Here is a tiny trained network, its code and every weight. The questions are about switching its units off for an input and a target symbol, where a switched-off unit gives its printed mean instead of its output.

import numpy as np


def w(rows, s, z=0):
    codes = np.array(rows[::2]) - 128.0
    scale = np.full(codes.shape[1], s)
    scale[-1] = z or s
    return codes * scale


def f(y):
    return np.maximum(y, 0)


def softmax(a):
    e = np.exp(a - a.max(-1, keepdims=True))
    return e / e.sum(-1, keepdims=True)


def log_softmax(a):
    a = a - a.max(-1, keepdims=True)
    return a - np.log(np.exp(a).sum(-1, keepdims=True))


def net(x, mask):
    ids = ['ΓΞΣΨΩαβδεζηθλμπτ'.index(c) for c in x.split()]
    T = len(ids)
    res = E[ids] + P[:T]
    r = res
    for j in range(2):
        rows = slice(4 * j, 4 * j + 4)
        q, k, v = (r @ M[0][rows].T for M in (Q, K, V))
        z = softmax(np.where(np.tri(T) > 0, q @ k.T / 4**0.5, -1e9)) @ v
        o = O[0][rows]
        res = res + np.where(mask[j], z, o[:, -1]) @ o[:, :-1]
    y = f(res @ A[0][:, :-1].T + A[0][:, -1])
    res = res + np.where(mask[2:14], y, B[0][:, -1]) @ B[0][:, :-1]
    return log_softmax(res[-1] @ U[:, :-1].T + U[:, -1])


Q, K, V, O, A, B = {}, {}, {}, {}, {}, {}
E = w([
[182,171,61,77,111,194,121,214,61],'Γ',
[158,207,96,133,63,93,113,21,157],'Ξ',
[180,77,182,116,80,167,171,140,126],'Σ',
[128,130,133,224,92,102,127,107,101],'Ψ',
[127,179,90,121,139,70,135,163,191],'Ω',
[144,101,146,84,99,176,155,81,153],'α',
[164,182,180,92,61,151,144,119,113],'β',
[77,96,100,145,132,240,80,166,58],'δ',
[52,172,203,99,137,133,68,100,141],'ε',
[97,58,87,175,124,80,127,71,183],'ζ',
[156,136,199,108,181,62,44,135,120],'η',
[155,99,209,120,166,81,60,171,149],'θ',
[166,47,197,145,94,90,115,113,143],'λ',
[180,130,199,130,110,189,128,134,94],'μ',
[154,144,162,124,210,102,249,191,139],'π',
[141,77,160,75,129,114,94,141,154],'τ',
],0.019)
P = w([
[201,89,171,68,181,97,73,75,61],'0',
[139,96,168,146,48,156,89,142,207],'1',
[103,125,159,80,97,120,169,151,94],'2',
[195,142,131,126,184,162,150,48,135],'3',
[123,131,135,174,61,174,78,149,238],'4',
[97,150,130,109,109,116,179,153,105],'5',
[182,187,115,156,184,142,172,53,142],'6',
[109,166,111,201,77,168,60,161,252],'7',
[86,162,98,131,118,110,185,159,106],'8',
[168,216,94,186,192,128,187,66,142],'9',
[102,168,72,213,89,171,69,168,236],'10',
],0.014)
Q[0] = w([
[122,97,115,125,132,187,65,46,97],'H0',
[6,179,150,178,15,136,90,214,199],'H0',
[140,122,134,104,178,28,182,80,18],'H0',
[130,136,116,53,175,63,198,77,27],'H0',
[82,62,87,71,190,153,151,118,37],'H1',
[104,95,101,198,48,172,14,214,185],'H1',
[145,135,138,197,63,107,129,162,95],'H1',
[116,153,173,244,1,199,67,116,187],'H1',
],0.0095)
K[0] = w([
[107,86,120,148,103,148,131,84,107],'H0',
[87,169,90,175,162,124,127,154,157],'H0',
[132,128,212,72,106,125,100,93,152],'H0',
[130,140,217,56,101,135,89,97,148],'H0',
[135,80,174,98,122,161,109,127,115],'H1',
[114,133,2,174,149,142,118,131,117],'H1',
[144,133,128,180,106,139,149,119,85],'H1',
[90,147,58,161,109,124,127,124,100],'H1',
],0.016)
V[0] = w([
[124,252,111,46,214,76,131,163,201],'H0',
[101,134,72,178,128,143,71,95,20],'H0',
[127,145,90,198,32,24,123,95,77],'H0',
[172,130,101,176,176,83,202,228,80],'H0',
[74,207,167,149,187,189,83,55,171],'H1',
[173,122,157,104,154,53,181,55,220],'H1',
[68,130,2,98,166,138,168,175,177],'H1',
[31,8,164,185,174,149,135,72,139],'H1',
],0.0053)
O[0] = w([
[193,156,195,34,90,95,133,137,236,71],'H0',
[140,205,126,193,95,106,59,152,86,158],'H0',
[120,69,155,188,78,200,76,120,141,80],'H0',
[146,126,165,202,197,138,129,124,193,2],'H0',
[133,46,154,167,167,96,147,82,118,236],'H1',
[139,81,3,109,139,175,6,164,141,71],'H1',
[163,106,167,30,39,90,97,125,65,14],'H1',
[139,46,79,228,86,39,198,185,168,172],'H1',
],0.0069,0.0051)
A[0] = w([
[71,55,122,111,75,177,118,57,52,82],'N0',
[150,165,85,158,169,199,138,124,51,155],'N1',
[129,156,160,242,132,126,112,86,135,94],'N2',
[164,153,181,113,123,186,156,232,106,128],'N3',
[232,121,128,167,102,113,195,70,174,123],'N4',
[217,66,186,83,121,113,154,116,44,128],'N5',
[132,76,129,171,160,208,46,59,147,91],'N6',
[166,77,78,115,1,106,107,245,92,159],'N7',
[82,175,242,76,160,123,154,184,87,2],'N8',
[112,208,122,133,127,161,176,45,115,190],'N9',
[87,72,98,57,9,94,75,152,121,116],'N10',
[57,111,164,139,126,111,124,149,226,102],'N11',
],0.0096,0.0063)
B[0] = w([
[131,194,132,129,165,20,187,97,138,182],'N0',
[77,121,105,56,117,102,68,97,215,213],'N1',
[164,104,183,60,154,186,165,149,125,248],'N2',
[179,48,114,142,64,88,138,51,156,168],'N3',
[16,199,113,81,173,121,70,133,132,179],'N4',
[108,129,32,217,150,203,67,176,225,153],'N5',
[128,199,2,111,147,142,140,152,144,207],'N6',
[133,197,234,139,121,168,86,213,149,179],'N7',
[136,179,12,122,80,93,117,220,84,180],'N8',
[220,102,149,188,156,118,138,126,81,243],'N9',
[76,70,151,89,112,175,84,74,3,167],'N10',
[148,71,149,144,39,98,166,122,166,204],'N11',
],0.0091,0.011)
U = w([
[134,156,144,24,105,126,79,112,141,48],'Γ',
[186,103,138,140,129,141,141,12,95,194],'Ξ',
[120,143,98,168,115,207,175,161,157,93],'Σ',
[169,113,243,210,151,81,135,108,100,242],'Ψ',
[138,143,132,92,99,76,142,100,204,18],'Ω',
[135,141,126,74,174,145,160,58,118,254],'α',
[191,164,93,114,73,112,112,113,99,86],'β',
[98,189,75,226,90,61,113,117,128,29],'δ',
[82,177,107,8,112,117,178,146,49,100],'ε',
[78,67,112,183,85,85,123,13,128,116],'ζ',
[90,199,78,85,197,78,2,114,144,168],'η',
[162,66,121,150,138,62,70,167,133,102],'θ',
[55,124,130,215,109,133,23,127,124,77],'λ',
[165,65,82,232,105,101,88,98,137,114],'μ',
[135,87,76,105,144,122,195,180,116,58],'π',
[124,47,135,44,165,156,143,179,80,160],'τ',
],0.0083,0.0052)

Each question gives the input, a string of symbols that net reads in full, and the target symbol t.
The units are the heads (4 rows each of Q, K, V and O) and the neurons (one row each of A and B). Each row of codes is followed by its name. A weight is (code - 128) times the scale printed after its matrix; where a second scale follows, it is the last column's (O, A, B and U).
mask holds one flag per unit, heads first, then neurons. A switched-off unit (its flag False) gives its mean, the last column of its rows in O or B, instead of its output. The means were averaged over made-up inputs and are rounded, as every weight is.
A unit's drop is (log p(t) with every unit on - log p(t) with that unit switched off) / (log p(t) with every unit on - log p(t) with every unit switched off).
The circuit of an input: a set's keep is (log p(t) with only the set's units on - log p(t) with every unit switched off) / (log p(t) with every unit on - log p(t) with every unit switched off). Starting from the 12 units with the biggest drops (on a tie, the unit counted first), units are removed one at a time, each time the one whose removal leaves the highest keep (on an exact tie, the one counted first), for as long as the keep stays at least 0.8.
circuit, biggest first: the units of the circuit, biggest drop first
most important unit: the unit with the biggest drop
top k neurons: the k neurons with the biggest drops, biggest first
which heads matter: for each layer, one digit per head in row order, 1 if its drop is at least 0.15 and else 0, layers parted by /
input ε ε θ λ Ξ δ, target δ: circuit, biggest first : H1, N0, N5, N2
input ε ε Ψ ε ε ε δ θ, target Ψ: which heads matter : 01
input ε Ψ τ β, target η: circuit, biggest first : N4, N5
input δ Γ δ β ε Γ δ, target Ξ: circuit, biggest first : H1, N9, N7
input ε β θ Ψ Γ δ ε Ψ ε ε, target Ψ: circuit, biggest first : N9
input ζ λ β ε, target η: circuit, biggest first : H1, N6
input ε ε ζ δ δ ε δ δ δ τ, target η: which heads matter : 00
input δ ε π ε ε Σ ε ε, target Ω: which heads matter : 10
input δ μ ζ θ ε δ Ω ε, target Γ: which heads matter : 11
input ε μ δ ε ε ε Γ δ, target Ψ: which heads matter : 01
input Ψ ε ε δ δ ε β ε ε ε, target Ψ: which heads matter : 00
input τ ζ ε ζ δ ε δ λ, target Ψ: circuit, biggest first : H1, N6
input ζ θ ζ ε μ ε δ Ψ, target Σ: circuit, biggest first : N2, H0, N6
input ε ε τ ε ε Ψ ε ε Γ, target Γ: top 3 neurons : N7, N1, N3
input θ ε δ δ Ψ, target Σ: most important unit : N2
input ε Ψ ε Ω τ, target Γ: circuit, biggest first : H1, H0
input ε δ ε ε θ β ε λ τ π λ, target Ω: which heads matter : 10
input ε Ψ Ψ ε ε ε η β, target Σ: circuit, biggest first : H0, N2, N6
input δ δ β ε π Ω ε Ψ Σ θ, target η: which heads matter : 01
input τ ε ε δ ε β ζ ε, target λ: top 2 neurons : N10, N7
input λ β δ π, target η: which heads matter : 00
input ε δ ε ε ε Σ Ξ, target η: which heads matter : 00
